Below is a small trained network, with its code and all its weights. Each question gives an input and a target symbol and asks what happens when units are switched off, that is, made to give their printed mean instead of their output.

import numpy as np


def w(rows, s, z=0):
    codes = np.array(rows[::2]) - 128.0
    scale = np.full(codes.shape[1], s)
    scale[-1] = z or s
    return codes * scale


def norm(h):
    return h / np.sqrt((h * h).mean(-1, keepdims=True) + 1e-5)


def f(y):
    return np.maximum(y, 0)


def softmax(a):
    e = np.exp(a - a.max(-1, keepdims=True))
    return e / e.sum(-1, keepdims=True)


def log_softmax(a):
    a = a - a.max(-1, keepdims=True)
    return a - np.log(np.exp(a).sum(-1, keepdims=True))


def net(x, mask):
    ids = ['αγεθμξ'.index(c) for c in x.split()]
    T = len(ids)
    res = E[ids] + P[:T]
    r = norm(res)
    for j in range(2):
        rows = slice(3 * j, 3 * j + 3)
        q, k, v = (r @ M[0][rows].T for M in (Q, K, V))
        z = softmax(np.where(np.tri(T) > 0, q @ k.T / 3**0.5, -1e9)) @ v
        o = O[0][rows]
        res = res + np.where(mask[j], z, o[:, -1]) @ o[:, :-1]
    y = f(norm(res) @ A[0][:, :-1].T + A[0][:, -1])
    res = res + np.where(mask[2:18], y, B[0][:, -1]) @ B[0][:, :-1]
    return log_softmax(norm(res)[-1] @ U[:, :-1].T + U[:, -1])


Q, K, V, O, A, B = {}, {}, {}, {}, {}, {}
E = w([
[162,214,208,137],'α',
[43,8,146,164],'γ',
[50,104,171,223],'ε',
[93,90,19,156],'θ',
[113,117,4,143],'μ',
[161,108,51,71],'ξ',
],0.013)
P = w([
[253,106,90,242],'0',
[165,144,93,164],'1',
[136,157,82,125],'2',
[119,161,85,100],'3',
[107,165,82,76],'4',
[123,161,74,59],'5',
[135,157,70,52],'6',
],0.0055)
Q[0] = w([
[148,87,185,158],'h1',
[179,90,162,146],'h1',
[89,95,191,55],'h1',
[90,146,8,93],'h2',
[122,154,21,118],'h2',
[130,65,89,117],'h2',
],0.014)
K[0] = w([
[100,62,147,52],'h1',
[157,136,129,101],'h1',
[100,109,170,33],'h1',
[108,66,164,8],'h2',
[114,79,140,11],'h2',
[152,47,150,140],'h2',
],0.013)
V[0] = w([
[36,198,121,75],'h1',
[182,55,117,151],'h1',
[174,103,137,157],'h1',
[137,186,81,89],'h2',
[174,246,75,176],'h2',
[17,209,119,173],'h2',
],0.012)
O[0] = w([
[147,177,36,217,3],'h1',
[137,132,207,110,235],'h1',
[109,107,152,85,179],'h1',
[162,99,201,104,199],'h2',
[254,36,167,82,207],'h2',
[239,149,109,246,63],'h2',
],0.0088,0.0041)
A[0] = w([
[186,168,101,81,90],'n1',
[86,115,98,123,116],'n2',
[81,124,162,142,134],'n3',
[119,74,90,133,3],'n4',
[108,161,234,160,64],'n5',
[115,218,111,75,89],'n6',
[147,89,176,159,160],'n7',
[166,152,123,84,101],'n8',
[151,100,100,98,176],'n9',
[177,160,136,125,141],'n10',
[110,154,104,34,60],'n11',
[64,109,170,91,132],'n12',
[105,147,233,131,65],'n13',
[173,93,124,85,113],'n14',
[174,193,185,104,103],'n15',
[113,6,111,125,130],'n16',
],0.019,0.0068)
B[0] = w([
[197,89,104,132,163],'n1',
[147,108,162,77,163],'n2',
[136,123,82,113,161],'n3',
[87,150,118,206,133],'n4',
[149,81,202,54,163],'n5',
[127,52,64,113,147],'n6',
[101,144,57,123,201],'n7',
[190,130,104,96,174],'n8',
[112,176,99,148,210],'n9',
[132,119,154,82,154],'n10',
[141,252,94,63,221],'n11',
[135,158,64,177,224],'n12',
[131,80,231,114,157],'n13',
[132,153,66,190,225],'n14',
[29,130,153,152,160],'n15',
[132,90,236,89,249],'n16',
],0.034,0.011)
U = w([
[128,53,227,50,173],'α',
[70,24,36,91,3],'γ',
[107,86,107,207,157],'ε',
[89,117,204,225,198],'θ',
[255,55,146,171,98],'μ',
[110,206,181,93,132],'ξ',
],0.0092,0.0037)

Each question gives the input, a string of symbols that net reads in full, and the target symbol t.
The units are the heads (3 rows each of Q, K, V and O) and the neurons (one row each of A and B). Each row of codes is followed by its name. A weight is (code - 128) times the scale printed after its matrix; where a second scale follows, it is the last column's (O, A, B and U).
mask holds one flag per unit, heads first, then neurons. A switched-off unit (its flag False) gives its mean, the last column of its rows in O or B, instead of its output. The means were averaged over made-up inputs and are rounded, as every weight is.
A unit's drop is (log p(t) with every unit on - log p(t) with that unit switched off) / (log p(t) with every unit on - log p(t) with every unit switched off).
The circuit of an input: a set's keep is (log p(t) with only the set's units on - log p(t) with every unit switched off) / (log p(t) with every unit on - log p(t) with every unit switched off). Starting from the 12 units with the biggest drops (on a tie, the unit counted first), units are removed one at a time, each time the one whose removal leaves the highest keep (on an exact tie, the one counted first), for as long as the keep stays at least 0.8.
circuit, biggest first: the units of the circuit, biggest drop first
k most important neurons: the k neurons with the biggest drops, biggest first
heads that matter: for each layer, one digit per head in row order, 1 if its drop is at least 0.15 and else 0, layers parted by /
drop of u: that unit's drop, to one decimal
input ξ ξ γ θ, target γ: circuit, biggest first -> (h2, n6, n11)
input ε ξ α α ξ γ θ, target γ: circuit, biggest first -> (h2, n6)
input α μ θ, target θ: 3 most important neurons -> (n11, n16, n4)
input θ ξ α α μ α α, target ε: circuit, biggest first -> (h2, n16, n15, n11)
input ε ξ α μ θ α α, target ε: circuit, biggest first -> (n16, h2, n11)
input θ θ ξ ε ε, target γ: 4 most important neurons -> (n16, n11, n14, n12)
input μ γ μ α μ, target γ: 3 most important neurons -> (n6, n16, n11)
input α α γ, target α: heads that matter -> 00
input ξ μ μ ξ ξ ε γ, target α: heads that matter -> 01
input μ γ ε ε μ α, target α: 2 most important neurons -> (n10, n12)
input ε α μ, target μ: 3 most important neurons -> (n11, n16, n14)
input α ξ γ α, target γ: 3 most important neurons -> (n16, n7, n15)
input ξ γ μ, target γ: 3 most important neurons -> (n16, n6, n11)
input α θ θ θ θ θ, target θ: 3 most important neurons -> (n11, n4, n16)
input μ ε ε α μ, target μ: drop of n1 -> 0.1
input γ α ξ ξ α ε γ, target γ: drop of n4 -> 0.0
input γ μ α μ ξ α, target γ: drop of h1 -> 0.9
input θ γ ξ γ, target γ: drop of n16 -> 0.4
